How the items are linked:
bo: Nug->Des, Tes->Sif, Mon->Sig, Fos->Tet, Zap->Gem, Goz->Tuz, Zov->Veb, Dok->Bes, Gon->Nez, Pek->Dum, Vop->Pek, Tef->Lof, Geg->Lus, Nep->Nug, Kar->Rar, Pon->Zez, Zil->Kul, Naz->Pon, Diz->Tes, Zib->Gam, Gar->Gid, Gid->Fal, Puz->Kav, Vod->Geg, Leb->Gik, Vug->Nok, Nok->Lut, Gez->Ziz, Nez->Nen, Lod->Leb, Suf->Sim, Kul->Bip, Paf->Kar, Seb->Goz, Mor->Fid, Sim->Fum, Lof->Dev, Zuv->Mor, Gal->Pid, Ser->Zib, Bes->Dav, Fal->Gar, Gik->Lod, Fum->Suf, Nen->Gon, Pid->Fip, Tig->Puz, Feg->Mon, Dav->Dok, Veb->Zef, Tuz->Seb, Fid->Zuv, Ziz->Sab, Fip->Gal, Gaf->Kek, Ged->Mav, Sev->Zom, Gam->Ser, Nif->Fos, Dum->Vop, Sig->Feg, Lus->Vod, Rar->Paf, Des->Nep, Mav->Mab, Gem->Rog, Sab->Gez, Mab->Ged, Zom->Sul, Zef->Zov, Lut->Vug, Sul->Sev, Tet->Nif, Bip->Zil, Dev->Tef, Kav->Tig, Sif->Diz, Kek->Dop, Rog->Zap, Zez->Naz, Dop->Gaf
fi: Nug->Sab, Tes->Tet, Mon->Dop, Fos->Zef, Zap->Geg, Goz->Gik, Zov->Tes, Dok->Vug, Gon->Zap, Pek->Gal, Vop->Fip, Tef->Gam, Geg->Gon, Nep->Ziz, Kar->Seb, Pon->Feg, Zil->Sim, Naz->Sig, Diz->Fos, Zib->Mab, Gar->Bes, Gid->Dav, Puz->Vop, Vod->Nen, Leb->Kar, Vug->Fal, Nok->Gar, Gez->Mor, Nez->Gem, Lod->Paf, Suf->Zom, Kul->Fum, Paf->Tuz, Seb->Leb, Mor->Des, Sim->Sul, Lof->Ser, Zuv->Nug, Gal->Kav, Ser->Mav, Bes->Nok, Fal->Dok, Gik->Rar, Fum->Sev, Nen->Rog, Pid->Tig, Tig->Dum, Feg->Kek, Dav->Lut, Veb->Sif, Tuz->Lod, Fid->Nep, Ziz->Fid, Fip->Puz, Gaf->Naz, Ged->Tef, Sev->Kul, Gam->Ged, Nif->Veb, Dum->Pid, Sig->Gaf, Lus->Nez, Rar->Goz, Des->Gez, Mav->Lof, Gem->Lus, Sab->Zuv, Mab->Dev, Zom->Bip, Zef->Diz, Lut->Gid, Sul->Zil, Tet->Zov, Bip->Suf, Dev->Zib, Kav->Pek, Sif->Nif, Kek->Pon, Rog->Vod, Zez->Mon, Dop->Zez
te: Nug->Gal, Tes->Naz, Mon->Fum, Fos->Mon, Zap->Lut, Zov->Gaf, Dok->Seb, Gon->Dav, Pek->Tef, Vop->Dev, Geg->Gid, Nep->Fip, Pon->Zil, Naz->Bip, Diz->Zez, Gar->Rar, Gid->Paf, Puz->Mab, Vod->Gar, Vug->Leb, Nok->Gik, Gez->Tig, Nez->Dok, Mor->Dum, Zuv->Pek, Gal->Gam, Bes->Goz, Fal->Kar, Nen->Bes, Pid->Ser, Tig->Mav, Feg->Sim, Dav->Tuz, Veb->Kek, Fid->Vop, Ziz->Puz, Fip->Zib, Gaf->Zom, Nif->Feg, Dum->Lof, Sig->Suf, Lus->Fal, Des->Pid, Gem->Vug, Sab->Kav, Zef->Dop, Lut->Lod, Tet->Sig, Kav->Ged, Sif->Pon, Kek->Sul, Rog->Nok, Zez->Kul, Dop->Sev
di: Nug->Zov, Zap->Mor, Goz->Ged, Dok->Puz, Gon->Gez, Pek->Sig, Vop->Mon, Tef->Suf, Geg->Des, Nep->Zef, Kar->Zib, Zib->Sev, Gar->Gal, Gid->Pid, Puz->Zez, Vod->Nug, Leb->Dev, Vug->Vop, Nok->Pek, Gez->Sif, Nez->Ziz, Lod->Lof, Paf->Ser, Seb->Mab, Mor->Nif, Lof->Sim, Zuv->Tet, Gal->Gaf, Ser->Sul, Bes->Kav, Fal->Fip, Gik->Tef, Nen->Sab, Pid->Kek, Tig->Pon, Dav->Tig, Tuz->Mav, Fid->Fos, Ziz->Diz, Fip->Dop, Ged->Bip, Gam->Zom, Dum->Feg, Lus->Nep, Rar->Gam, Des->Veb, Mav->Zil, Gem->Fid, Sab->Tes, Mab->Kul, Lut->Dum, Dev->Fum, Kav->Naz, Rog->Zuv
ga: Mon->Fos, Goz->Bes, Dok->Nez, Pek->Zuv, Vop->Fid, Tef->Pek, Kar->Fal, Pon->Sif, Zil->Pon, Naz->Tes, Zib->Fip, Gar->Vod, Gid->Geg, Puz->Ziz, Leb->Vug, Vug->Gem, Nok->Rog, Lod->Lut, Suf->Sig, Kul->Zez, Paf->Gid, Seb->Dok, Sim->Feg, Lof->Dum, Gal->Nug, Ser->Pid, Bes->Nen, Fal->Lus, Gik->Nok, Fum->Mon, Pid->Des, Tig->Gez, Feg->Nif, Dav->Gon, Tuz->Dav, Fip->Nep, Gaf->Zov, Ged->Kav, Sev->Dop, Gam->Gal, Dum->Mor, Sig->Tet, Rar->Gar, Mav->Tig, Mab->Puz, Zom->Gaf, Lut->Zap, Sul->Kek, Bip->Naz, Dev->Vop, Kav->Sab, Kek->Veb, Zez->Diz, Dop->Zef
sa: Nug->Nep, Tes->Diz, Mon->Feg, Fos->Nif, Zap->Rog, Goz->Seb, Zov->Zef, Dok->Dav, Gon->Nen, Pek->Vop, Vop->Dum, Tef->Dev, Geg->Vod, Nep->Des, Kar->Paf, Pon->Naz, Zil->Bip, Naz->Zez, Diz->Sif, Zib->Ser, Gar->Fal, Gid->Gar, Puz->Tig, Vod->Lus, Leb->Lod, Vug->Lut, Nok->Vug, Gez->Sab, Nez->Gon, Lod->Gik, Suf->Fum, Kul->Zil, Paf->Rar, Seb->Tuz, Mor->Zuv, Sim->Suf, Lof->Tef, Zuv->Fid, Gal->Fip, Ser->Gam, Bes->Dok, Fal->Gid, Gik->Leb, Fum->Sim, Nen->Nez, Pid->Gal, Tig->Kav, Feg->Sig, Dav->Bes, Veb->Zov, Tuz->Goz, Fid->Mor, Ziz->Gez, Fip->Pid, Gaf->Dop, Ged->Mab, Sev->Sul, Gam->Zib, Nif->Tet, Dum->Pek, Sig->Mon, Lus->Geg, Rar->Kar, Des->Nug, Mav->Ged, Gem->Zap, Sab->Ziz, Mab->Mav, Zom->Sev, Zef->Veb, Lut->Nok, Sul->Zom, Tet->Fos, Bip->Kul, Dev->Lof, Kav->Puz, Sif->Tes, Kek->Gaf, Rog->Gem, Zez->Pon, Dop->Kek

In the rows, zero is written as 27.

The rows follow the links: the fewer symbols apart two items are, the more alike their rows tend to be.

Each row is also shifted at random along 4 hidden directions that mean nothing.

Known rows, each with its item:
[22, 39, 22, 29, 30, 26, 28, 34, 28, 32, 27, 26, 26, 28, 25, 28, 28, 23, 27, 23, 27, 29, 22, 26, 33, 24, 15, 25, 24, 32, 23] -> Gem
[27, 18, 25, 26, 21, 19, 25, 25, 26, 30, 25, 29, 28, 30, 27, 28, 34, 26, 38, 23, 22, 32, 28, 25, 18, 24, 26, 30, 27, 22, 31] -> Zov
[20, 31, 30, 31, 25, 32, 30, 27, 21, 25, 27, 28, 25, 30, 30, 24, 27, 25, 28, 31, 31, 21, 26, 25, 25, 22, 38, 33, 25, 18, 28] -> Pon
[24, 24, 24, 32, 19, 16, 31, 25, 23, 21, 25, 28, 36, 30, 22, 24, 25, 29, 28, 21, 29, 27, 26, 20, 24, 24, 27, 27, 29, 27, 25] -> Gez
[31, 21, 28, 27, 27, 33, 25, 20, 25, 32, 30, 25, 27, 30, 29, 30, 32, 25, 39, 27, 28, 24, 29, 29, 25, 28, 30, 29, 28, 21, 31] -> Gaf
[22, 24, 28, 23, 22, 19, 21, 31, 23, 31, 25, 27, 29, 30, 26, 19, 28, 23, 23, 19, 32, 23, 25, 25, 24, 27, 22, 27, 26, 27, 23] -> Ziz
[25, 39, 30, 30, 31, 31, 26, 30, 23, 30, 28, 26, 26, 31, 29, 26, 31, 26, 35, 22, 24, 27, 30, 23, 21, 16, 24, 32, 22, 26, 36] -> Tet
[20, 29, 30, 17, 26, 23, 22, 24, 27, 29, 21, 31, 26, 31, 29, 27, 19, 28, 31, 12, 24, 12, 25, 32, 22, 26, 17, 28, 30, 23, 30] -> Diz
[34, 37, 33, 23, 27, 32, 27, 26, 29, 24, 28, 23, 28, 31, 35, 27, 16, 26, 22, 28, 26, 28, 21, 30, 32, 32, 27, 29, 24, 33, 26] -> Goz
[27, 21, 22, 22, 29, 24, 24, 28, 37, 28, 26, 25, 32, 13, 25, 26, 25, 32, 19, 30, 24, 32, 25, 29, 28, 32, 23, 22, 31, 36, 25] -> Leb
[32, 21, 34, 21, 27, 36, 22, 28, 26, 25, 38, 29, 25, 30, 35, 27, 29, 26, 31, 32, 27, 26, 33, 32, 22, 31, 31, 32, 26, 25, 35] -> Zom
[24, 29, 29, 27, 26, 31, 25, 27, 23, 27, 37, 31, 29, 27, 20, 27, 29, 27, 29, 28, 32, 17, 36, 24, 21, 24, 24, 28, 24, 31, 39] -> Nif
[28, 38, 30, 31, 24, 23, 28, 28, 23, 26, 21, 24, 29, 35, 31, 24, 24, 24, 31, 17, 26, 28, 22, 25, 28, 22, 24, 32, 25, 27, 25] -> Sab
[29, 32, 25, 34, 37, 29, 27, 27, 21, 30, 20, 16, 24, 29, 25, 27, 27, 29, 31, 26, 26, 36, 21, 22, 30, 19, 31, 27, 28, 27, 28] -> Pek
[25, 34, 26, 34, 28, 25, 29, 31, 23, 28, 38, 27, 26, 27, 18, 26, 33, 25, 24, 26, 31, 27, 32, 18, 27, 19, 29, 26, 20, 31, 30] -> Mor
[27, 27, 27, 33, 27, 25, 36, 21, 29, 25, 26, 25, 19, 34, 22, 34, 28, 28, 28, 28, 27, 29, 29, 29, 34, 28, 34, 26, 30, 22, 20] -> Pid
[33, 33, 22, 29, 19, 22, 26, 29, 26, 29, 18, 27, 34, 27, 30, 25, 24, 26, 25, 23, 22, 32, 21, 24, 31, 26, 27, 27, 26, 32, 27] -> Nen
[33, 18, 24, 24, 25, 29, 16, 31, 29, 31, 33, 35, 19, 26, 27, 26, 34, 25, 22, 23, 26, 18, 29, 29, 17, 30, 31, 24, 30, 24, 31] -> Zef
[25, 18, 23, 23, 25, 25, 26, 29, 35, 28, 25, 25, 30, 22, 28, 30, 26, 27, 24, 35, 26, 35, 26, 31, 28, 32, 23, 21, 28, 28, 20] -> Kar
[33, 24, 24, 29, 18, 30, 22, 26, 23, 28, 18, 22, 33, 21, 28, 23, 26, 26, 23, 30, 27, 33, 22, 26, 35, 33, 31, 28, 29, 31, 25] -> Bes
[25, 22, 25, 33, 32, 31, 26, 30, 21, 26, 30, 30, 25, 23, 22, 23, 33, 29, 24, 32, 27, 25, 28, 17, 20, 19, 40, 26, 28, 21, 33] -> Feg
[30, 32, 19, 34, 26, 21, 30, 31, 26, 26, 28, 29, 28, 22, 21, 26, 30, 27, 20, 28, 26, 30, 25, 21, 29, 21, 28, 24, 24, 31, 23] -> Zap
[22, 26, 24, 31, 19, 28, 32, 27, 25, 25, 26, 24, 35, 24, 23, 24, 22, 25, 21, 34, 31, 28, 25, 24, 38, 30, 30, 27, 29, 28, 23] -> Dav
[33, 25, 22, 29, 26, 17, 28, 28, 32, 31, 23, 30, 18, 33, 27, 27, 30, 26, 20, 17, 24, 29, 24, 29, 26, 26, 27, 25, 31, 24, 18] -> Nep
[33, 32, 25, 28, 19, 30, 23, 39, 25, 31, 37, 29, 25, 27, 28, 19, 30, 21, 13, 28, 30, 25, 27, 24, 32, 34, 28, 26, 22, 33, 24] -> Nez
[30, 24, 28, 25, 20, 25, 20, 28, 21, 29, 22, 30, 29, 32, 30, 24, 28, 25, 30, 23, 25, 21, 27, 25, 22, 25, 29, 29, 26, 24, 32] -> Tes
[27, 23, 31, 19, 28, 34, 24, 30, 26, 27, 34, 24, 26, 29, 29, 20, 24, 25, 18, 30, 36, 23, 24, 30, 24, 33, 28, 31, 28, 27, 23] -> Mab
[21, 24, 25, 28, 19, 23, 28, 34, 27, 30, 33, 25, 23, 27, 28, 27, 32, 19, 32, 28, 30, 31, 32, 27, 31, 29, 14, 24, 26, 28, 22] -> Lus
[22, 27, 26, 30, 25, 23, 29, 19, 25, 24, 19, 25, 32, 33, 21, 29, 17, 30, 23, 26, 28, 20, 28, 31, 30, 28, 31, 25, 32, 28, 24] -> Tig

Complete each set of four: the symbols that take the first to the second take the third to the fourth, perhaps in another order.
Answers are names.
[35, 31, 18, 31, 31, 28, 26, 27, 32, 29, 19, 23, 26, 24, 25, 29, 24, 29, 23, 27, 19, 32, 20, 24, 33, 26, 32, 23, 29, 33, 25]
: [22, 28, 28, 21, 31, 26, 28, 28, 30, 29, 24, 26, 29, 19, 27, 29, 24, 27, 25, 32, 25, 31, 23, 32, 30, 28, 16, 24, 28, 35, 24]
:: [22, 22, 20, 32, 25, 29, 29, 32, 22, 26, 31, 27, 34, 14, 20, 25, 31, 30, 24, 42, 31, 36, 30, 18, 33, 26, 27, 23, 26, 33, 29]
: Gik

[28, 27, 26, 29, 25, 26, 25, 32, 28, 29, 30, 31, 16, 33, 30, 25, 36, 18, 29, 23, 27, 25, 29, 27, 22, 26, 28, 27, 26, 19, 25]
: [26, 20, 23, 26, 20, 24, 24, 26, 24, 24, 31, 34, 35, 25, 25, 21, 29, 27, 24, 27, 30, 17, 33, 20, 21, 28, 30, 29, 28, 25, 32]
:: [18, 22, 30, 23, 36, 28, 26, 29, 26, 27, 26, 23, 28, 22, 26, 24, 28, 29, 26, 31, 30, 34, 26, 27, 22, 21, 19, 26, 27, 28, 26]
: Ser

[17, 28, 31, 24, 27, 35, 22, 32, 19, 28, 29, 27, 25, 30, 29, 21, 25, 23, 32, 26, 36, 17, 27, 28, 26, 26, 23, 31, 27, 18, 26]
: [33, 30, 27, 27, 20, 28, 25, 29, 23, 25, 31, 35, 22, 29, 25, 24, 29, 29, 19, 22, 24, 14, 28, 24, 21, 27, 39, 28, 26, 25, 32]
:: [24, 33, 32, 27, 28, 35, 32, 29, 28, 20, 40, 25, 30, 23, 28, 27, 26, 29, 25, 37, 33, 32, 30, 25, 32, 30, 23, 25, 22, 32, 28]
: Nok

[24, 23, 34, 27, 29, 27, 31, 27, 29, 21, 33, 29, 22, 32, 32, 29, 30, 27, 30, 33, 29, 25, 29, 29, 22, 22, 35, 27, 26, 20, 26]
: [22, 31, 31, 31, 25, 33, 30, 26, 21, 23, 27, 28, 25, 31, 30, 24, 25, 24, 27, 28, 31, 20, 26, 22, 23, 22, 37, 30, 26, 17, 25]
:: [23, 26, 29, 28, 36, 24, 35, 24, 26, 21, 31, 24, 32, 23, 20, 29, 28, 31, 25, 36, 28, 31, 28, 23, 25, 22, 29, 25, 26, 27, 27]
: Pid

[19, 31, 29, 31, 19, 26, 31, 23, 23, 21, 26, 25, 30, 29, 24, 23, 17, 27, 26, 30, 34, 23, 29, 25, 31, 27, 31, 29, 25, 23, 23]
: [27, 23, 19, 28, 32, 17, 22, 30, 29, 33, 21, 29, 22, 23, 21, 25, 31, 30, 19, 21, 23, 24, 24, 25, 24, 20, 24, 22, 29, 29, 26]
:: [26, 36, 24, 26, 34, 30, 25, 29, 35, 31, 22, 28, 17, 24, 25, 29, 23, 29, 20, 25, 22, 25, 22, 26, 33, 28, 25, 22, 25, 33, 22]
: Vod

[17, 20, 33, 17, 28, 27, 24, 26, 30, 26, 26, 22, 32, 25, 29, 21, 17, 27, 26, 26, 30, 22, 25, 36, 23, 32, 20, 28, 29, 31, 22]
: [25, 31, 35, 20, 35, 33, 27, 22, 28, 27, 28, 18, 30, 26, 27, 32, 20, 29, 35, 23, 26, 31, 30, 33, 29, 25, 18, 33, 24, 32, 34]
:: [36, 22, 31, 25, 30, 28, 25, 26, 32, 27, 28, 22, 23, 28, 32, 28, 32, 27, 27, 26, 25, 36, 26, 29, 22, 28, 33, 29, 29, 28, 23]
: Mav

[23, 41, 32, 33, 26, 25, 34, 18, 29, 22, 16, 25, 25, 37, 28, 31, 14, 30, 23, 20, 26, 18, 24, 29, 35, 24, 33, 29, 27, 22, 23]
: [27, 35, 31, 29, 25, 30, 25, 19, 22, 26, 20, 18, 27, 32, 30, 28, 17, 27, 33, 22, 31, 26, 25, 30, 33, 28, 26, 33, 26, 29, 26]
:: [29, 24, 29, 26, 27, 29, 31, 23, 31, 22, 34, 27, 24, 28, 27, 32, 26, 29, 27, 31, 26, 28, 34, 30, 27, 35, 31, 28, 26, 27, 28]
: Gam

[33, 27, 26, 28, 19, 32, 26, 23, 29, 32, 31, 25, 27, 25, 26, 31, 26, 26, 32, 32, 27, 30, 33, 31, 35, 37, 23, 26, 26, 31, 27]
: [22, 22, 25, 32, 20, 27, 33, 26, 26, 24, 30, 25, 31, 22, 24, 30, 28, 26, 31, 38, 29, 31, 33, 25, 35, 35, 25, 24, 26, 27, 24]
:: [21, 25, 33, 27, 25, 24, 34, 24, 26, 20, 27, 23, 34, 29, 28, 23, 22, 28, 19, 33, 30, 30, 24, 26, 26, 25, 32, 31, 26, 27, 25]
: Mab

[31, 20, 31, 22, 26, 32, 25, 28, 23, 24, 29, 25, 31, 26, 34, 21, 29, 25, 29, 28, 28, 26, 24, 24, 18, 26, 35, 34, 27, 23, 32]
: [24, 24, 29, 25, 36, 27, 32, 23, 28, 22, 28, 28, 30, 26, 25, 29, 28, 32, 25, 31, 26, 27, 26, 27, 20, 22, 32, 27, 30, 24, 32]
:: [37, 21, 20, 30, 23, 18, 26, 26, 28, 30, 23, 27, 29, 28, 26, 28, 33, 25, 31, 22, 24, 34, 28, 26, 25, 28, 26, 25, 30, 29, 28]
: Gez

[27, 22, 28, 24, 22, 27, 22, 28, 21, 29, 24, 27, 32, 28, 30, 22, 27, 24, 33, 23, 28, 25, 28, 23, 20, 23, 26, 33, 27, 22, 33]
: [22, 29, 31, 30, 20, 27, 27, 31, 18, 24, 38, 29, 30, 32, 28, 22, 30, 21, 28, 25, 35, 19, 33, 21, 20, 21, 29, 32, 21, 21, 31]
:: [21, 24, 30, 22, 39, 31, 25, 28, 27, 28, 30, 25, 24, 24, 28, 23, 29, 28, 28, 29, 30, 24, 26, 25, 18, 18, 26, 27, 30, 21, 30]
: Suf

[22, 23, 33, 28, 29, 25, 36, 24, 29, 22, 27, 29, 27, 32, 30, 30, 29, 26, 35, 29, 29, 26, 30, 31, 22, 22, 28, 30, 30, 18, 28]
: [14, 23, 24, 22, 36, 24, 25, 24, 26, 30, 16, 23, 26, 27, 25, 26, 24, 33, 38, 25, 25, 24, 27, 25, 24, 20, 19, 28, 31, 21, 28]
:: [18, 25, 28, 30, 27, 28, 33, 23, 24, 23, 30, 29, 26, 30, 27, 30, 30, 25, 38, 29, 28, 23, 33, 26, 26, 23, 29, 27, 28, 16, 28]
: Fos

[35, 26, 27, 24, 37, 35, 23, 27, 28, 25, 27, 26, 23, 25, 30, 26, 29, 30, 25, 26, 21, 26, 24, 24, 22, 21, 38, 29, 28, 27, 34]
: [27, 10, 25, 23, 32, 22, 27, 29, 32, 25, 21, 29, 25, 25, 30, 26, 34, 27, 27, 27, 24, 30, 25, 30, 20, 23, 29, 27, 35, 21, 26]
:: [40, 33, 26, 23, 32, 29, 24, 24, 34, 29, 25, 27, 24, 21, 27, 30, 21, 32, 18, 28, 19, 29, 23, 29, 29, 30, 30, 25, 26, 37, 28]
: Kar

[30, 29, 27, 26, 20, 32, 26, 25, 28, 30, 27, 25, 24, 27, 29, 32, 26, 26, 35, 30, 26, 32, 30, 33, 37, 37, 21, 26, 26, 30, 27]
: [27, 29, 25, 27, 23, 26, 25, 28, 26, 30, 28, 24, 35, 21, 24, 30, 28, 26, 33, 28, 28, 33, 30, 23, 31, 29, 17, 27, 23, 37, 33]
:: [32, 15, 19, 28, 33, 26, 22, 25, 22, 29, 20, 26, 33, 21, 26, 24, 34, 29, 28, 29, 24, 30, 24, 18, 19, 19, 37, 26, 32, 22, 32]
: Tes

[32, 31, 22, 29, 22, 28, 28, 27, 27, 26, 18, 23, 29, 28, 30, 25, 22, 22, 23, 29, 27, 35, 20, 24, 36, 27, 31, 26, 27, 27, 24]
: [24, 29, 22, 27, 29, 30, 24, 33, 27, 30, 32, 25, 25, 17, 25, 27, 27, 26, 19, 31, 29, 29, 27, 27, 34, 30, 25, 22, 25, 30, 23]
:: [31, 21, 24, 28, 24, 24, 32, 24, 34, 24, 28, 32, 29, 24, 27, 31, 24, 31, 20, 32, 22, 32, 27, 31, 28, 34, 30, 25, 30, 32, 25]
: Goz

[30, 39, 30, 32, 31, 27, 39, 25, 34, 20, 25, 25, 21, 33, 30, 34, 24, 29, 22, 28, 20, 33, 22, 32, 34, 26, 31, 26, 25, 25, 17]
: [37, 26, 25, 23, 25, 29, 25, 29, 30, 26, 23, 23, 32, 22, 32, 26, 21, 29, 22, 27, 23, 30, 22, 28, 31, 30, 29, 28, 26, 32, 26]
:: [41, 33, 23, 33, 24, 24, 27, 30, 30, 32, 26, 32, 22, 29, 29, 28, 32, 25, 23, 24, 20, 32, 27, 28, 31, 32, 30, 26, 25, 30, 22]
: Nez

[26, 18, 31, 23, 31, 27, 25, 31, 29, 23, 30, 27, 22, 30, 31, 26, 33, 23, 26, 30, 28, 29, 28, 31, 20, 24, 27, 28, 29, 17, 25]
: [23, 21, 31, 15, 26, 29, 21, 24, 28, 26, 26, 29, 29, 26, 31, 24, 22, 27, 25, 25, 27, 16, 28, 32, 19, 31, 22, 30, 30, 28, 32]
:: [27, 26, 30, 32, 19, 24, 28, 26, 24, 26, 41, 31, 27, 28, 20, 26, 36, 21, 27, 29, 35, 27, 41, 25, 28, 32, 24, 27, 23, 29, 29]
: Gez

